Below are the code and all the weights of a small trained network. Each question names an input and a class and asks about switching units off, where a switched-off unit gives its printed mean instead of its output.

import numpy as np


def w(rows, s, z=0):
    codes = np.array(rows[::2]) - 128.0
    scale = np.full(codes.shape[1], s)
    scale[-1] = z or s
    return codes * scale


def f(y):
    return y / 2 * (1 + np.tanh(0.7978845608 * (y + 0.044715 * y**3)))


def log_softmax(a):
    a = a - a.max(-1, keepdims=True)
    return a - np.log(np.exp(a).sum(-1, keepdims=True))


def net(x, mask):
    res = np.array(x, float).reshape(1, 8) / 4 @ E
    y = f(res @ A[0][:, :-1].T + A[0][:, -1])
    res = res + np.where(mask, y, B[0][:, -1]) @ B[0][:, :-1]
    return log_softmax(res[-1] @ U[:, :-1].T + U[:, -1])


A, B = {}, {}
E = w([
[213,215,205,121,110,107],'x0',
[132,141,106,126,130,151],'x1',
[133,152,26,168,51,8],'x2',
[125,139,118,126,128,139],'x3',
[124,135,126,128,132,127],'x4',
[148,125,93,17,195,100],'x5',
[98,155,147,127,143,101],'x6',
[106,156,133,126,138,118],'x7',
],0.012)
A[0] = w([
[152,150,74,132,114,77,42],'N1',
[140,131,91,6,136,109,43],'N2',
[183,161,152,125,107,99,140],'N3',
[119,144,124,171,67,151,130],'N4',
[180,175,144,132,110,108,122],'N5',
[151,141,73,151,103,60,4],'N6',
[97,98,95,157,157,111,106],'N7',
[147,126,103,84,143,100,26],'N8',
[169,163,147,121,135,123,105],'N9',
[186,153,142,125,129,105,120],'N10',
[73,84,95,117,123,110,100],'N11',
],0.015,0.0035)
B[0] = w([
[215,201,136,125,223,157,210],'N1',
[108,116,226,203,66,63,250],'N2',
[87,111,69,41,79,117,200],'N3',
[126,136,171,158,104,49,203],'N4',
[57,119,37,101,89,124,199],'N5',
[181,144,210,140,255,185,229],'N6',
[66,157,70,94,69,106,188],'N7',
[95,79,133,209,57,54,174],'N8',
[78,97,123,97,136,133,179],'N9',
[75,44,83,110,127,178,184],'N10',
[93,132,77,29,86,182,209],'N11',
],0.0085,0.012)
U = w([
[102,135,11,52,103,135,65],'0',
[174,149,165,109,225,179,253],'1',
[125,137,131,244,52,64,69],'2',
],0.011,0.0025)

Each question gives the input, the list of numbers given to net, and the class t.
The units are the neurons (one row each of A and B). Each row of codes is followed by its name. A weight is (code - 128) times the scale printed after its matrix; where a second scale follows, it is the last column's (A, B and U).
mask holds one flag per neuron, in row order. A switched-off neuron (its flag False) gives its mean, the last column of its row in B, instead of its output. The means were averaged over made-up inputs and are rounded, as every weight is.
A unit's drop is (log p(t) with every unit on - log p(t) with that unit switched off) / (log p(t) with every unit on - log p(t) with every unit switched off).
The circuit of an input: a set's keep is (log p(t) with only the set's units on - log p(t) with every unit switched off) / (log p(t) with every unit on - log p(t) with every unit switched off). Starting from all 11 units, units are removed one at a time, each time the one whose removal leaves the highest keep (on an exact tie, the one counted first), for as long as the keep stays at least 0.8.
circuit, biggest first: the units of the circuit, biggest drop first
k most important neurons: the k neurons with the biggest drops, biggest first
drop of u: that unit's drop, to one decimal
input [-1,4,3,-2,4,4,6,3], class 2: circuit, biggest first : (N2)
input [5,-6,0,-7,4,5,5,-7], class 0: 2 most important neurons : (N3; N10)
input [-3,3,6,-1,-8,-5,4,-3], class 1: circuit, biggest first : (N6; N1)
input [5,-8,7,5,7,-7,-5,-8], class 1: 2 most important neurons : (N6; N1)
input [6,-2,7,3,5,-7,-1,-8], class 1: 3 most important neurons : (N6; N1; N2)
input [6,-5,0,2,8,8,6,2], class 2: 3 most important neurons : (N2; N8; N11)
input [3,3,-7,-8,1,8,-2,-5], class 2: circuit, biggest first : (N2; N6)
input [7,-4,6,6,-1,-2,-6,5], class 0: 2 most important neurons : (N5; N3)
input [5,-2,5,6,-8,7,-4,8], class 2: 4 most important neurons : (N2; N8; N11; N5)
input [-3,2,1,-5,4,6,7,3], class 2: drop of N11 : 0.0
input [-1,-8,5,4,7,4,-5,0], class 1: drop of N6 : 0.5
input [-5,4,5,-4,4,8,-3,8], class 2: drop of N2 : 1.0
